Rows and whether each has a hidden trait (one of two labels; each part has its own):
In the rows, zero is written as 100.
[117 122 120 122 135 101  99  86  99  92 108  88 114  83 110 114  69  89
 116 118 102  71  87 103 102] -> <4>
[ 81 103  61  89 119 110 107  81 103 105 120  92  50  97 108  99 104 109
 119 108  84  97  58 106  89] -> <4>
[137  93 109 121  88  86  96 103 124  85 105 108 111 105  93 109  95  87
  90 128  91  91 132 101 107] -> <7>
[104 102 141 117 112  98 128 112 126  82  81 113 114  70  96 106 101 104
  96  85 120  93  85  90 133] -> <4>
[ 86 111 104 102  94  95 119  97 123 103  94  89 101  95  86 105  88  97
 101 110 102  89 107  81 117] -> <7>
[ 89 107 175 137  82  97  92 127 101  85 140  89 121 111 105 104  84 103
 141 114  77  91 128 113 112] -> <7>
[ 84 122  91  98  96  96  89 110 108  95  94  84 123  90 110 106 109  98
 104 107 107 103  98 110  90] -> <7>
[134  92 110 124  97 101  92  93  97  96  99  80 105  86 127 108  85  83
 103 114 102  78  93  94  88] -> <7>
[ 63  92  97  94 104  99 117  93  91  82 114 129 107  93  93 105 129 115
  98 124  89  81  77 101 115] -> <4>
[ 89 118  94 109 103 105 125  85 115  96  91  87  92  86 106 111  96 102
 105  99  90  97 101 104 102] -> <7>
[ 89 115  84  91  79  88  83  85  94  93  90 103  95 143 110  96 118 107
  99 141  95 100 125  91  80] -> <7>
[ 97 107 102 140 121  87 117  78  99 103 101  87 103 103 110 105 109 102
 101 113 100  88  81 100 119] -> <4>
[118 140 111 111 109  91  93  97 161 103  93  77 106 104 109  91  85  92
  86  77  74  84 112  85 119] -> <7>
[102  90  81 116 113  86 100  83 103 104 120  95 117 108 107  92 154 109
  94 105 102  96  84  93  87] -> <4>
[114  99 109 103  99  95  86  76  80  89 121 129 125  91 103  99  90  92
  85 106  84  89  92  97 103] -> <4>
[ 96  98  99  91 115  79 112 101 108  94 111  97 119  99 105 115  92 124
  67  96  90  83  82 101  90] -> <4>
[ 88 114 113  92 101  98  96  83 123  94 107  99 114  72  63 108  82 109
 112 153 103  99 148  92  99] -> <7>
[ 90  85  87  89 103  99 104 113 134 106 112 104 114 124 104 103 104 127
  77  97  84 106  88 116  97] -> <7>
[ 90 114 140 153  91 106 103 110  93  87 100 111 113 113 110 119  90 109
 113  74  85  84  81 104 103] -> <7>
[134 121  91 149 139  74 127  73 117 114 103  95 130 109 108 102  73 108
 103  97  92  69 111 110 119] -> <7>
[ 84  90  76  96 111 147 131  81 125  97 107  94 112 102 104 100  97 110
  85  88  98  99  82 108  92] -> <7>
[153  96  96 124 122  71  86 118 120 109 102  98 110  71  89 103  32  94
 126  87  99  83 148 126 114] -> <7>
[ 95  95 116 137 106  95  89 118  89 131 114  77 115 112 116 102  64  98
 150  89  92  83  84 104 105] -> <7>
[119 128  78 140 107 114 134  91 101 105  86  87 120 129 102 102 153 112
 103 121  89  78 106  93 160] -> <7>
[ 84 105  98 106  90  99 117 108 120 116  81 136 153 137 114  97 123 102
 106 116  98 139 102  89  98] -> <7>
[106 130 100 125 145 102  78 100 123  93 103  98 134 118 104  95  94  94
 115 103  94 104 122 102 100] -> <7>
[ 83 104  86  97  94 112 117  95 158  96  96  92 110 126 115  98  83 107
 103 112 113 106 102  88  97] -> <7>

[105  87  95 100  87 102 104  91  91 100 110  95 102  98  95 109 109 104
 105 117  76 106 103 102  98 106  65 109  98 111 105  97  94 105 109] -> <20>
[ 98  99 118  94  97 101 109 108  76  96 103  99  97  86  89 105 113  96
 114  93  79 111  93 104  97 107  88 109 109 106 115 108  93 107 120] -> <19>
[102 100  99  86  97 103  96  93 121 106  96 101 102  97 109  81 111 101
 109 106  88 119 100 103 102  86  85  91 101  96  96 104 100 106 110] -> <20>
[ 95 110  87  91 102 105  97  99 107  98  88 105 110 100 113  85 114 100
 101 121  62 110 104 102  98 100  61 108 109 103  93 103 100 112 114] -> <19>
[ 99 106  87  97  99 107  94  91 111 105  95  98 107 100 111  93 109 108
 112 122  79 118 100  96 117  99  46 101 103 102  89 117  96 107 114] -> <20>
[101  92  71  94  93  97 111  98 116 101  99  98 101 107 105 119  81  99
 100 160  80  98 106  99  86 118  92 105  95 104 104 105  93  96  92] -> <20>
[ 93  98 121  97  96  99 108 104  80 101 102  98 103  89  98 111 103 108
 117 107  70 110  99  99 108 102  80 107 106 111 117 106  91 112 117] -> <20>
[ 95  98  83  92 105  97 108 105  94 104 104  99  85 109 103 118  90 103
 109 110  70  99 105 101 105 109  67  95  93 109 106 106  92 103  94] -> <19>
[105  91  97  93  84  98 105  85  94  98 110  96  95  98  94 103 107  91
 107 109  98 109 101 104  85 107  77 103  94 108 110  96  90 100 105] -> <20>
[ 92 116  98  96 100 104  97 102 100 103  88 104 109  91 109  89 117 108
 106 125  37 119 106  95 122  94  61 101 110 103  89 106  97 114 119] -> <19>
[ 91  94 106  97  96 105 110 101  69  90 104  98 103  83  94 102 114 103
 111 100  65 104  98 100  98 103  85 119 108 107 109 110  97 114 125] -> <20>
[102 102 122  84  93  98 108  91  77  98 114  95  98  95  94 101 110 103
 104  89  65 120  99 107 103  99  93  99  94 111 110  98  90 106 130] -> <19>
[104  88  81  96  92  97 116  99 114 101 103 100  98 104 102 128  89 102
 101 147  77  98 102 101  84 117  93 102  95 106 104 102  95 101  98] -> <20>
[102  97  91  91  91 108  92  93 123 110  87 100 101  95 109  98 117 110
 112 110  89 113 104  98 113  86  55  95 102  96  92 103 103 111  94] -> <20>
[ 99 100 130  99  91  96 113 107  77 103 104  97 102  91  96  99 110 113
 114  94  68 115 101 101 110 102  75 110 107 108 120 107  89 111 125] -> <20>
[ 88 116 108  93 104 103 100  92  99 109  96  98 101  94 113  96 125 110
 107  94  58 124  93  96 121  91  60  98 105 107  94 116  98 108 116] -> <19>
[ 88 106  90  98  94 110  97  98  92 102  87 101 114  90 112 105 123 115
 109 134  39 116 100  94 128  87  44 108 113 109  93 114 102 107 117] -> <19>
[106  88  96  96  89 105 103  98  87  89  98  98  97  87 100 112 102  96
 120 107  87  99  99 101  76 108  80 105 112 102 103 110  89 104 108] -> <19>
[109  76  96  98  87 103 101  93  90  96  98  97 109  97  98 114 103 103
 108 143  59 101 103 102  91 103  64 118  98 110 105  99  94 103  97] -> <20>
[ 97 107  79  94  99 103  98  95 108  94  89 101 106  97 114  87 106  96
 101 124  83 109 104  98 103 101  77 106  98  98  95 102  97 109 107] -> <20>
[ 82 129 152  78 105 101 102  95  95 121 109 101  77  81 102  73 132 112
 115  50  80 147  89 104 141  68 100  77  99  99 106  97  96 113 135] -> <20>
